Below is a small trained network, with its code and all its weights. Each question gives an input and a class and asks what happens when units are switched off, that is, made to give their printed mean instead of their output.

import numpy as np


def w(rows, s, z=0):
    codes = np.array(rows[::2]) - 128.0
    scale = np.full(codes.shape[1], s)
    scale[-1] = z or s
    return codes * scale


def f(y):
    return np.maximum(y, 0)


def log_softmax(a):
    a = a - a.max(-1, keepdims=True)
    return a - np.log(np.exp(a).sum(-1, keepdims=True))


def net(x, mask):
    res = np.array(x, float).reshape(1, 5) / 4 @ E
    y = f(res @ A[0][:, :-1].T + A[0][:, -1])
    res = res + np.where(mask, y, B[0][:, -1]) @ B[0][:, :-1]
    return log_softmax(res[-1] @ U[:, :-1].T + U[:, -1])


A, B = {}, {}
E = w([
[198,88,231,190,3,112,21,222],'x0',
[21,57,84,238,185,218,62,40],'x1',
[127,128,129,128,131,129,130,131],'x2',
[132,131,126,131,131,125,128,124],'x3',
[62,26,66,17,32,7,60,95],'x4',
],0.006)
A[0] = w([
[120,114,40,9,140,28,225,106,246],'neuron 1',
[186,65,233,220,27,124,14,200,217],'neuron 2',
[215,68,217,86,2,35,27,219,99],'neuron 3',
[205,68,251,133,27,52,38,219,191],'neuron 4',
[188,59,165,31,51,14,82,185,72],'neuron 5',
[150,99,63,2,89,18,135,161,147],'neuron 6',
[150,84,84,23,76,44,144,165,124],'neuron 7',
[27,37,80,124,98,76,51,91,71],'neuron 8',
[140,243,114,166,229,222,246,65,239],'neuron 9',
[234,246,183,71,150,99,223,206,183],'neuron 10',
[164,79,79,25,79,30,159,159,123],'neuron 11',
[207,223,189,85,115,118,191,227,127],'neuron 12',
[61,32,70,91,104,40,62,88,71],'neuron 13',
[189,149,214,217,95,201,38,189,139],'neuron 14',
[26,46,82,118,69,40,63,59,54],'neuron 15',
[141,108,202,230,89,216,59,158,170],'neuron 16',
[195,164,124,50,180,71,215,200,253],'neuron 17',
],0.0057,0.0037)
B[0] = w([
[78,234,129,51,124,77,173,26,226],'neuron 1',
[170,34,114,196,24,156,62,254,224],'neuron 2',
[132,24,130,199,209,116,217,200,213],'neuron 3',
[168,17,157,179,187,104,179,221,219],'neuron 4',
[45,37,87,214,203,139,240,177,190],'neuron 5',
[29,230,71,164,124,82,229,110,197],'neuron 6',
[21,134,80,209,166,121,228,191,183],'neuron 7',
[245,51,202,43,170,92,89,64,181],'neuron 8',
[166,27,118,130,228,209,155,81,254],'neuron 9',
[225,92,225,22,125,36,58,55,216],'neuron 10',
[22,179,81,207,183,99,240,152,185],'neuron 11',
[223,25,226,67,151,98,112,117,191],'neuron 12',
[215,161,231,33,87,55,60,55,185],'neuron 13',
[130,164,81,172,38,173,30,227,194],'neuron 14',
[227,62,226,10,91,77,39,62,187],'neuron 15',
[76,144,56,202,39,188,49,214,192],'neuron 16',
[144,220,173,23,117,58,135,20,210],'neuron 17',
],0.0056,0.011)
U = w([
[224,175,201,7,164,78,70,7,168],'0',
[39,13,34,231,232,199,242,138,254],'1',
[241,29,219,67,27,33,44,196,45],'2',
[66,199,33,231,19,224,20,209,43],'3',
[15,253,52,97,63,40,228,90,42],'4',
],0.0056,0.0042)

Each question gives the input, the list of numbers given to net, and the class t.
The units are the neurons (one row each of A and B). Each row of codes is followed by its name. A weight is (code - 128) times the scale printed after its matrix; where a second scale follows, it is the last column's (A, B and U).
mask holds one flag per neuron, in row order. A switched-off neuron (its flag False) gives its mean, the last column of its row in B, instead of its output. The means were averaged over made-up inputs and are rounded, as every weight is.
A unit's drop is (log p(t) with every unit on - log p(t) with that unit switched off) / (log p(t) with every unit on - log p(t) with every unit switched off).
The circuit of an input: a set's keep is (log p(t) with only the set's units on - log p(t) with every unit switched off) / (log p(t) with every unit on - log p(t) with every unit switched off). Starting from the 12 units with the biggest drops (on a tie, the unit counted first), units are removed one at a time, each time the one whose removal leaves the highest keep (on an exact tie, the one counted first), for as long as the keep stays at least 0.8.
units of the circuit, in order: the units of the circuit, biggest drop first
most important unit: the unit with the biggest drop
k most important neurons: the k neurons with the biggest drops, biggest first
drop when u is switched off: that unit's drop, to one decimal
input [2,-1,-6,5,-8], class 2: units of the circuit, in order -> [neuron 10; neuron 14]
input [3,3,-3,-8,0], class 3: most important unit -> neuron 10
input [-1,-1,-5,3,-2], class 0: units of the circuit, in order -> [neuron 2; neuron 5]
input [1,-1,0,5,7], class 1: 2 most important neurons -> [neuron 5; neuron 3]
input [8,1,7,0,-1], class 3: 3 most important neurons -> [neuron 16; neuron 14; neuron 10]
input [-4,1,-1,-5,8], class 0: 2 most important neurons -> [neuron 15; neuron 8]
input [0,-8,0,3,2], class 4: 2 most important neurons -> [neuron 17; neuron 9]
input [1,6,2,-2,3], class 2: 2 most important neurons -> [neuron 1; neuron 17]
input [-1,-8,1,-4,3], class 4: drop when neuron 17 is switched off -> 0.1
input [0,0,7,5,-7], class 0: drop when neuron 10 is switched off -> 0.4
input [-7,7,0,-6,7], class 0: drop when neuron 15 is switched off -> 0.0
input [-3,0,-7,-6,4], class 4: drop when neuron 6 is switched off -> 0.2
